Here is a tiny trained network, its code and every weight. The questions are about switching its units off for an input and a target symbol, where a switched-off unit gives its printed mean instead of its output.

import numpy as np


def w(rows, s, z=0):
    codes = np.array(rows[::2]) - 128.0
    scale = np.full(codes.shape[1], s)
    scale[-1] = z or s
    return codes * scale


def norm(h):
    return h / np.sqrt((h * h).mean(-1, keepdims=True) + 1e-5)


def f(y):
    return np.maximum(y, 0)


def softmax(a):
    e = np.exp(a - a.max(-1, keepdims=True))
    return e / e.sum(-1, keepdims=True)


def log_softmax(a):
    a = a - a.max(-1, keepdims=True)
    return a - np.log(np.exp(a).sum(-1, keepdims=True))


def net(x, mask):
    ids = ['αβγδεζλμξπστφψω'.index(c) for c in x.split()]
    T = len(ids)
    res = E[ids] + P[:T]
    q, k, v = (norm(res) @ M[0].T for M in (Q, K, V))
    z = softmax(np.where(np.tri(T) > 0, q @ k.T / 2**0.5, -1e9)) @ v
    res = res + np.where(mask[0], z, O[0][:, -1]) @ O[0][:, :-1]
    y = f(norm(res) @ A[0][:, :-1].T + A[0][:, -1])
    res = res + np.where(mask[1:9], y, B[0][:, -1]) @ B[0][:, :-1]
    return log_softmax(norm(res)[-1] @ U[:, :-1].T + U[:, -1])


Q, K, V, O, A, B = {}, {}, {}, {}, {}, {}
E = w([
[144,239,164,87],'α',
[110,136,150,154],'β',
[106,140,120,147],'γ',
[107,85,93,153],'δ',
[81,151,121,161],'ε',
[118,140,161,146],'ζ',
[110,143,126,145],'λ',
[133,133,93,65],'μ',
[84,164,117,150],'ξ',
[181,169,103,49],'π',
[129,124,251,87],'σ',
[84,154,114,153],'τ',
[111,142,131,142],'φ',
[121,183,88,88],'ψ',
[67,154,138,180],'ω',
],0.025)
P = w([
[255,155,11,132],'0',
[168,137,132,186],'1',
[132,154,139,186],'2',
[111,156,138,174],'3',
[102,166,132,177],'4',
[89,164,123,170],'5',
[94,170,125,163],'6',
[89,168,128,156],'7',
],0.0073)
Q[0] = w([
[80,125,136,227],'h0',
[162,2,156,248],'h0',
],0.0058)
K[0] = w([
[4,193,66,157],'h0',
[69,222,207,97],'h0',
],0.0035)
V[0] = w([
[81,71,124,147],'h0',
[87,246,163,88],'h0',
],0.013)
O[0] = w([
[3,113,94,107,145],'h0',
[169,182,111,191,252],'h0',
],0.011,0.0022)
A[0] = w([
[158,64,107,209,75],'n0',
[104,68,151,138,98],'n1',
[101,136,177,8,74],'n2',
[73,173,127,156,149],'n3',
[117,129,125,182,145],'n4',
[136,113,120,159,140],'n5',
[76,128,199,117,93],'n6',
[196,133,131,104,251],'n7',
],0.015,0.0024)
B[0] = w([
[128,190,204,134,191],'n0',
[129,177,78,174,155],'n1',
[107,209,148,16,185],'n2',
[78,85,146,160,255],'n3',
[19,129,46,100,220],'n4',
[105,154,185,102,164],'n5',
[114,42,2,91,177],'n6',
[40,7,131,146,176],'n7',
],0.0085,0.008)
U = w([
[93,71,253,100,150],'α',
[98,117,161,139,85],'β',
[76,123,146,131,71],'γ',
[159,209,190,131,152],'δ',
[72,184,172,15,173],'ε',
[115,72,138,138,87],'ζ',
[170,193,42,142,81],'λ',
[133,87,156,138,103],'μ',
[126,86,157,143,84],'ξ',
[124,134,170,134,51],'π',
[145,104,171,153,150],'σ',
[94,23,43,90,165],'τ',
[113,133,104,130,69],'φ',
[130,158,183,147,57],'ψ',
[163,123,102,119,254],'ω',
],0.015,0.0067)

Each question gives the input, a string of symbols that net reads in full, and the target symbol t.
The units are the heads (2 rows each of Q, K, V and O) and the neurons (one row each of A and B). Each row of codes is followed by its name. A weight is (code - 128) times the scale printed after its matrix; where a second scale follows, it is the last column's (O, A, B and U).
mask holds one flag per unit, heads first, then neurons. A switched-off unit (its flag False) gives its mean, the last column of its rows in O or B, instead of its output. The means were averaged over made-up inputs and are rounded, as every weight is.
A unit's drop is (log p(t) with every unit on - log p(t) with that unit switched off) / (log p(t) with every unit on - log p(t) with every unit switched off).
The circuit of an input: a set's keep is (log p(t) with only the set's units on - log p(t) with every unit switched off) / (log p(t) with every unit on - log p(t) with every unit switched off). Starting from all 9 units, units are removed one at a time, each time the one whose removal leaves the highest keep (on an exact tie, the one counted first), for as long as the keep stays at least 0.8.
circuit, biggest first: the units of the circuit, biggest drop first
most important unit: the unit with the biggest drop
k most important neurons: the k neurons with the biggest drops, biggest first
drop of u: that unit's drop, to one decimal
input μ δ β, target τ: circuit, biggest first : [h0 n6]
input ε ε ε δ δ φ, target τ: circuit, biggest first : [h0 n6 n0]
input ε δ ξ, target τ: 2 most important neurons : [n0 n6]
input μ δ ζ δ ω, target τ: circuit, biggest first : [n6 h0]
input λ δ μ ζ δ τ, target τ: circuit, biggest first : [h0 n6 n0]
input γ σ α, target δ: circuit, biggest first : [h0 n4]
input β δ δ ξ, target τ: circuit, biggest first : [h0 n6]
input σ ω γ ζ π, target ω: 2 most important neurons : [n4 n7]
input σ δ ε, target τ: circuit, biggest first : [h0 n6 n0]
input δ ε δ φ, target τ: circuit, biggest first : [h0 n6]
input δ δ ω, target τ: most important unit : h0
input σ ω ψ α, target δ: drop of n4 : 0.1
input δ δ τ ζ μ ω σ, target ε: drop of n2 : 0.9
input β ξ τ δ ε δ β, target τ: drop of n6 : 0.3
input τ λ μ τ μ, target τ: most important neuron : [n7]
input γ δ γ, target τ: 2 most important neurons : [n6 n0]
